Below are the code and all the weights of a small trained network. Each question names an input and a class and asks about switching units off, where a switched-off unit gives its printed mean instead of its output.

import numpy as np


def w(rows, s, z=0):
    codes = np.array(rows[::2]) - 128.0
    scale = np.full(codes.shape[1], s)
    scale[-1] = z or s
    return codes * scale


def norm(h):
    return h / np.sqrt((h * h).mean(-1, keepdims=True) + 1e-5)


def f(y):
    return y / 2 * (1 + np.tanh(0.7978845608 * (y + 0.044715 * y**3)))


def log_softmax(a):
    a = a - a.max(-1, keepdims=True)
    return a - np.log(np.exp(a).sum(-1, keepdims=True))


def net(x, mask):
    res = np.array(x, float).reshape(1, 6) / 4 @ E
    u = 0
    for l in range(2):
        y = f(norm(res) @ A[l][:, :-1].T + A[l][:, -1])
        res = res + np.where(mask[u : u + 4], y, B[l][:, -1]) @ B[l][:, :-1]
        u += 4
    return log_softmax(norm(res)[-1] @ U[:, :-1].T + U[:, -1])


A, B = {}, {}
E = w([
[169,158,167,98,132,142,172],'x0',
[168,145,150,169,43,150,90],'x1',
[56,147,148,177,148,109,219],'x2',
[43,217,141,175,111,245,67],'x3',
[156,1,203,135,79,215,135],'x4',
[98,85,178,123,62,136,162],'x5',
],0.0095)
A[0] = w([
[2,168,80,84,100,159,33,74],'L0N0',
[16,224,144,153,161,185,142,190],'L0N1',
[48,76,236,145,4,206,173,37],'L0N2',
[184,133,245,65,170,166,160,2],'L0N3',
],0.0078,0.0029)
B[0] = w([
[88,113,99,123,161,60,86,210],'L0N0',
[148,66,53,204,174,151,115,255],'L0N1',
[198,169,254,157,170,182,167,246],'L0N2',
[35,177,33,123,161,99,104,151],'L0N3',
],0.013,0.0066)
A[1] = w([
[133,153,105,47,109,212,16,96],'L1N0',
[131,94,127,117,181,1,154,61],'L1N1',
[135,160,130,65,97,98,197,1],'L1N2',
[102,108,118,110,131,13,187,22],'L1N3',
],0.0099,0.0042)
B[1] = w([
[93,21,221,120,249,208,205,195],'L1N0',
[54,114,150,2,15,52,75,253],'L1N1',
[129,123,184,58,102,65,146,138],'L1N2',
[37,219,157,128,112,70,239,198],'L1N3',
],0.0079,0.0043)
U = w([
[161,131,229,153,126,246,164,123],'0',
[92,138,103,39,96,55,170,19],'1',
[117,126,23,174,145,166,74,253],'2',
],0.014,0.0028)

Each question gives the input, the list of numbers given to net, and the class t.
The units are the neurons (one row each of A and B). Each row of codes is followed by its name. A weight is (code - 128) times the scale printed after its matrix; where a second scale follows, it is the last column's (A, B and U).
mask holds one flag per neuron, layer by layer. A switched-off neuron (its flag False) gives its mean, the last column of its row in B, instead of its output. The means were averaged over made-up inputs and are rounded, as every weight is.
A unit's drop is (log p(t) with every unit on - log p(t) with that unit switched off) / (log p(t) with every unit on - log p(t) with every unit switched off).
The circuit of an input: a set's keep is (log p(t) with only the set's units on - log p(t) with every unit switched off) / (log p(t) with every unit on - log p(t) with every unit switched off). Starting from all 8 units, units are removed one at a time, each time the one whose removal leaves the highest keep (on an exact tie, the one counted first), for as long as the keep stays at least 0.8.
units of the circuit, in order: the units of the circuit, biggest drop first
most important unit: the unit with the biggest drop
top k neurons: the k neurons with the biggest drops, biggest first
k most important neurons of layer l: the k neurons of layer l with the biggest drops, biggest first
drop of u: that unit's drop, to one decimal
input [-7,-1,-8,-2,0,5], class 0: units of the circuit, in order : (L1N0; L0N1)
input [3,-5,6,-3,8,-6], class 1: most important unit : L0N3
input [-4,-7,-6,-5,6,1], class 1: units of the circuit, in order : (L0N2; L0N1)
input [5,6,7,-7,4,-2], class 1: units of the circuit, in order : (L0N3; L1N1)
input [-3,-2,2,-2,-2,8], class 0: 2 most important neurons of layer 0 : (L0N2; L0N0)
input [-5,-3,-1,-3,2,1], class 1: top 2 neurons : (L0N2; L0N1)
input [-4,8,-2,-6,-3,-4], class 1: top 3 neurons : (L0N1; L0N2; L1N1)
input [7,5,8,1,-2,-4], class 2: top 2 neurons : (L0N2; L0N1)
input [6,-3,0,6,2,-1], class 2: top 2 neurons : (L0N1; L0N3)
input [-1,3,4,-4,2,-6], class 1: 2 most important neurons of layer 0 : (L0N2; L0N1)
input [8,-1,-7,-5,3,-3], class 1: drop of L0N3 : 0.3
input [8,0,8,-4,5,-4], class 1: drop of L0N3 : 0.6
input [7,8,7,7,-7,4], class 2: drop of L0N1 : 0.8
input [-2,-2,7,3,-5,7], class 2: most important unit : L0N1
